Here is a tiny trained network, its code and every weight. The questions are about switching its units off for an input and a class, where a switched-off unit gives its printed mean instead of its output.

import numpy as np


def w(rows, s, z=0):
    codes = np.array(rows[::2]) - 128.0
    scale = np.full(codes.shape[1], s)
    scale[-1] = z or s
    return codes * scale


def f(y):
    return np.maximum(y, 0)


def log_softmax(a):
    a = a - a.max(-1, keepdims=True)
    return a - np.log(np.exp(a).sum(-1, keepdims=True))


def net(x, mask):
    res = np.array(x, float).reshape(1, 4) / 4 @ E
    y = f(res @ A[0][:, :-1].T + A[0][:, -1])
    res = res + np.where(mask, y, B[0][:, -1]) @ B[0][:, :-1]
    return log_softmax(res[-1] @ U[:, :-1].T + U[:, -1])


A, B = {}, {}
E = w([
[128,129,129],'x0',
[182,103,4],'x1',
[237,154,176],'x2',
[146,8,162],'x3',
],0.0039)
A[0] = w([
[104,144,197,44],'neuron 0',
[113,138,184,162],'neuron 1',
[168,139,146,82],'neuron 2',
[196,144,158,62],'neuron 3',
[119,193,112,57],'neuron 4',
[134,86,137,77],'neuron 5',
[190,145,154,66],'neuron 6',
[155,116,84,62],'neuron 7',
[133,84,139,76],'neuron 8',
[118,69,114,145],'neuron 9',
[136,72,140,63],'neuron 10',
[137,66,138,56],'neuron 11',
[155,119,79,53],'neuron 12',
[157,113,73,53],'neuron 13',
[52,103,99,32],'neuron 14',
[168,103,46,43],'neuron 15',
[125,127,123,111],'neuron 16',
[132,107,133,91],'neuron 17',
[143,51,145,56],'neuron 18',
[90,142,209,31],'neuron 19',
[122,249,89,1],'neuron 20',
[137,69,143,61],'neuron 21',
[167,109,67,60],'neuron 22',
[217,148,169,45],'neuron 23',
[86,142,201,40],'neuron 24',
[20,87,87,16],'neuron 25',
[128,128,127,119],'neuron 26',
[128,127,129,118],'neuron 27',
[135,63,161,71],'neuron 28',
],0.012,0.0038)
B[0] = w([
[57,54,143,182],'neuron 0',
[114,109,51,254],'neuron 1',
[154,111,161,157],'neuron 2',
[171,95,188,184],'neuron 3',
[80,163,184,179],'neuron 4',
[101,154,153,151],'neuron 5',
[170,98,180,178],'neuron 6',
[91,84,118,164],'neuron 7',
[100,155,158,153],'neuron 8',
[130,196,115,221],'neuron 9',
[90,164,165,160],'neuron 10',
[88,169,163,162],'neuron 11',
[85,78,119,165],'neuron 12',
[80,75,113,175],'neuron 13',
[169,76,229,177],'neuron 14',
[60,44,110,214],'neuron 15',
[129,125,129,129],'neuron 16',
[121,145,132,134],'neuron 17',
[73,176,188,183],'neuron 18',
[41,47,137,198],'neuron 19',
[36,212,243,229],'neuron 20',
[87,165,168,163],'neuron 21',
[69,55,124,195],'neuron 22',
[193,85,203,204],'neuron 23',
[50,63,110,196],'neuron 24',
[252,68,215,214],'neuron 25',
[128,130,128,128],'neuron 26',
[127,130,129,128],'neuron 27',
[79,159,192,187],'neuron 28',
],0.038,0.0021)
U = w([
[137,127,127,254],'0',
[104,83,107,45],'1',
[115,177,156,54],'2',
[202,99,160,64],'3',
[204,191,2,173],'4',
],0.0095,0.0096)

Each question gives the input, the list of numbers given to net, and the class t.
The units are the neurons (one row each of A and B). Each row of codes is followed by its name. A weight is (code - 128) times the scale printed after its matrix; where a second scale follows, it is the last column's (A, B and U).
mask holds one flag per neuron, in row order. A switched-off neuron (its flag False) gives its mean, the last column of its row in B, instead of its output. The means were averaged over made-up inputs and are rounded, as every weight is.
A unit's drop is (log p(t) with every unit on - log p(t) with that unit switched off) / (log p(t) with every unit on - log p(t) with every unit switched off).
The circuit of an input: a set's keep is (log p(t) with only the set's units on - log p(t) with every unit switched off) / (log p(t) with every unit on - log p(t) with every unit switched off). Starting from the 12 units with the biggest drops (on a tie, the unit counted first), units are removed one at a time, each time the one whose removal leaves the highest keep (on an exact tie, the one counted first), for as long as the keep stays at least 0.8.
circuit, biggest first: the units of the circuit, biggest drop first
unit that matters most: the unit with the biggest drop
k most important neurons: the k neurons with the biggest drops, biggest first
drop of u: that unit's drop, to one decimal
input [5,-2,5,-8], class 2: unit that matters most : neuron 20
input [-3,7,-2,-3], class 1: circuit, biggest first : neuron 15; neuron 22
input [3,-6,-5,-5], class 1: 2 most important neurons : neuron 24; neuron 19
input [-1,7,4,-1], class 1: 2 most important neurons : neuron 15; neuron 22
input [2,-3,-6,0], class 3: circuit, biggest first : neuron 25; neuron 14
input [-6,-8,3,8], class 1: 2 most important neurons : neuron 19; neuron 24
input [-5,-6,1,7], class 2: circuit, biggest first : neuron 28; neuron 18
input [-1,-1,-7,0], class 3: 2 most important neurons : neuron 25; neuron 14
input [1,4,-6,-7], class 2: 2 most important neurons : neuron 20; neuron 4
input [-2,8,-1,-7], class 1: 2 most important neurons : neuron 15; neuron 22
input [4,-3,-6,4], class 3: 3 most important neurons : neuron 25; neuron 14; neuron 20
input [-6,-3,8,5], class 3: 3 most important neurons : neuron 23; neuron 3; neuron 6
input [6,1,-8,0], class 3: drop of neuron 25 : 0.3
input [-4,2,-8,2], class 3: drop of neuron 25 : 0.3
input [-2,-2,7,-2], class 3: unit that matters most : neuron 23
input [0,-1,4,-6], class 2: drop of neuron 20 : 0.8
